Here is a tiny trained network, its code and every weight. The questions are about switching its units off for an input and a class, where a switched-off unit gives its printed mean instead of its output.

import numpy as np


def w(rows, s, z=0):
    codes = np.array(rows[::2]) - 128.0
    scale = np.full(codes.shape[1], s)
    scale[-1] = z or s
    return codes * scale


def norm(h):
    return h / np.sqrt((h * h).mean(-1, keepdims=True) + 1e-5)


def f(y):
    return np.maximum(y, 0)


def log_softmax(a):
    a = a - a.max(-1, keepdims=True)
    return a - np.log(np.exp(a).sum(-1, keepdims=True))


def net(x, mask):
    res = np.array(x, float).reshape(1, 5) / 4 @ E
    u = 0
    for l in range(3):
        y = f(norm(res) @ A[l][:, :-1].T + A[l][:, -1])
        res = res + np.where(mask[u : u + 4], y, B[l][:, -1]) @ B[l][:, :-1]
        u += 4
    return log_softmax(norm(res)[-1] @ U[:, :-1].T + U[:, -1])


A, B = {}, {}
E = w([
[55,205,134,81,168,64,52,96,121,190,54],'x0',
[41,19,167,68,104,80,126,208,174,142,127],'x1',
[163,117,177,164,244,100,153,77,167,79,101],'x2',
[255,190,236,140,78,62,213,35,119,98,132],'x3',
[115,139,85,158,142,86,110,136,82,78,121],'x4',
],0.008)
A[0] = w([
[228,89,169,147,103,103,172,96,118,101,118,164],'L0N1',
[72,67,174,148,176,47,123,153,165,37,121,7],'L0N2',
[167,179,102,139,145,125,112,119,80,126,106,178],'L0N3',
[5,111,89,69,74,156,51,195,120,204,134,151],'L0N4',
],0.012,0.0018)
B[0] = w([
[116,55,106,119,93,37,254,65,145,43,236,195],'L0N1',
[39,95,123,90,172,192,86,169,29,160,100,180],'L0N2',
[77,214,172,159,104,152,87,120,127,106,109,172],'L0N3',
[35,37,124,202,99,87,227,37,82,241,164,252],'L0N4',
],0.0081,0.017)
A[1] = w([
[173,189,119,105,127,134,121,93,149,167,133,239],'L1N1',
[94,127,151,122,249,71,91,80,187,90,64,254],'L1N2',
[118,20,96,100,175,105,112,235,155,128,118,169],'L1N3',
[205,126,55,174,91,195,144,138,182,116,157,14],'L1N4',
],0.014,0.0007)
B[1] = w([
[109,129,104,143,49,100,138,95,135,170,164,169],'L1N1',
[171,55,167,127,164,180,132,199,116,76,172,253],'L1N2',
[108,184,102,93,56,102,183,71,52,218,89,246],'L1N3',
[86,96,190,132,246,195,105,184,115,79,154,203],'L1N4',
],0.011,0.0061)
A[2] = w([
[236,126,77,65,135,88,88,161,180,157,52,47],'L2N1',
[159,186,65,137,62,139,207,44,105,84,173,175],'L2N2',
[150,89,248,5,96,103,61,199,136,222,48,4],'L2N3',
[54,67,77,190,109,162,120,155,194,219,152,134],'L2N4',
],0.011,0.0015)
B[2] = w([
[143,115,80,178,25,94,125,73,95,150,105,128],'L2N1',
[138,135,181,125,96,90,84,185,229,139,131,226],'L2N2',
[112,123,116,157,103,13,170,105,180,106,215,147],'L2N3',
[128,71,52,93,134,171,159,180,54,169,125,251],'L2N4',
],0.011,0.013)
U = w([
[141,119,217,158,107,75,186,109,178,71,220,169],'0',
[185,185,118,118,147,111,109,149,179,148,93,26],'1',
[120,127,159,178,218,206,86,181,85,96,162,145],'2',
[174,139,78,132,138,144,102,91,162,124,38,16],'3',
[70,71,92,133,129,135,180,119,37,225,143,209],'4',
[238,158,76,103,159,138,97,76,112,152,94,4],'5',
[127,246,142,189,81,108,37,109,162,192,108,115],'6',
],0.011,0.0035)

Each question gives the input, the list of numbers given to net, and the class t.
The units are the neurons (one row each of A and B). Each row of codes is followed by its name. A weight is (code - 128) times the scale printed after its matrix; where a second scale follows, it is the last column's (A, B and U).
mask holds one flag per neuron, layer by layer. A switched-off neuron (its flag False) gives its mean, the last column of its row in B, instead of its output. The means were averaged over made-up inputs and are rounded, as every weight is.
A unit's drop is (log p(t) with every unit on - log p(t) with that unit switched off) / (log p(t) with every unit on - log p(t) with every unit switched off).
The circuit of an input: a set's keep is (log p(t) with only the set's units on - log p(t) with every unit switched off) / (log p(t) with every unit on - log p(t) with every unit switched off). Starting from all 12 units, units are removed one at a time, each time the one whose removal leaves the highest keep (on an exact tie, the one counted first), for as long as the keep stays at least 0.8.
circuit, biggest first: the units of the circuit, biggest drop first
most important unit: the unit with the biggest drop
top k neurons: the k neurons with the biggest drops, biggest first
k most important neurons of layer l: the k neurons of layer l with the biggest drops, biggest first
drop when u is switched off: that unit's drop, to one decimal
input [-7,6,-6,3,-5], class 0: circuit, biggest first	(L0N2; L0N1)
input [-7,8,2,3,-6], class 0: top 4 neurons	(L0N4; L2N4; L0N1; L2N2)
input [-8,-2,2,-3,1], class 2: most important unit	L1N4
input [8,-6,7,-4,-6], class 2: circuit, biggest first	(L1N2; L0N4)
input [-2,7,3,6,-8], class 0: top 2 neurons	(L0N4; L2N4)
input [-7,-6,1,-2,4], class 2: top 2 neurons	(L1N4; L0N4)
input [-7,-1,1,-2,3], class 2: 2 most important neurons of layer 1	(L1N4; L1N1)
input [5,5,7,5,-8], class 0: top 3 neurons	(L0N4; L2N4; L2N3)
input [-4,-8,1,-5,-8], class 2: circuit, biggest first	(L0N4; L1N4)
input [2,0,4,2,7], class 2: 2 most important neurons of layer 0	(L0N4; L0N2)
input [-1,-7,5,-3,3], class 2: top 2 neurons	(L0N4; L1N2)
input [8,-8,0,-1,5], class 6: 2 most important neurons of layer 1	(L1N1; L1N4)
input [7,-2,-1,5,-6], class 0: 2 most important neurons of layer 1	(L1N2; L1N3)
input [-3,0,2,0,-6], class 0: most important unit	L0N1
input [8,4,7,7,8], class 2: 2 most important neurons of layer 1	(L1N2; L1N3)
input [3,-8,0,-4,6], class 6: 3 most important neurons of layer 0	(L0N2; L0N4; L0N3)
input [3,-3,-1,3,4], class 6: drop when L0N3 is switched off	0.1
input [0,-3,-4,3,2], class 0: drop when L2N2 is switched off	0.0
input [2,-1,-2,4,-8], class 0: drop when L0N1 is switched off	0.1
input [-6,-1,5,1,-1], class 0: most important neuron of layer 0	(L0N1)
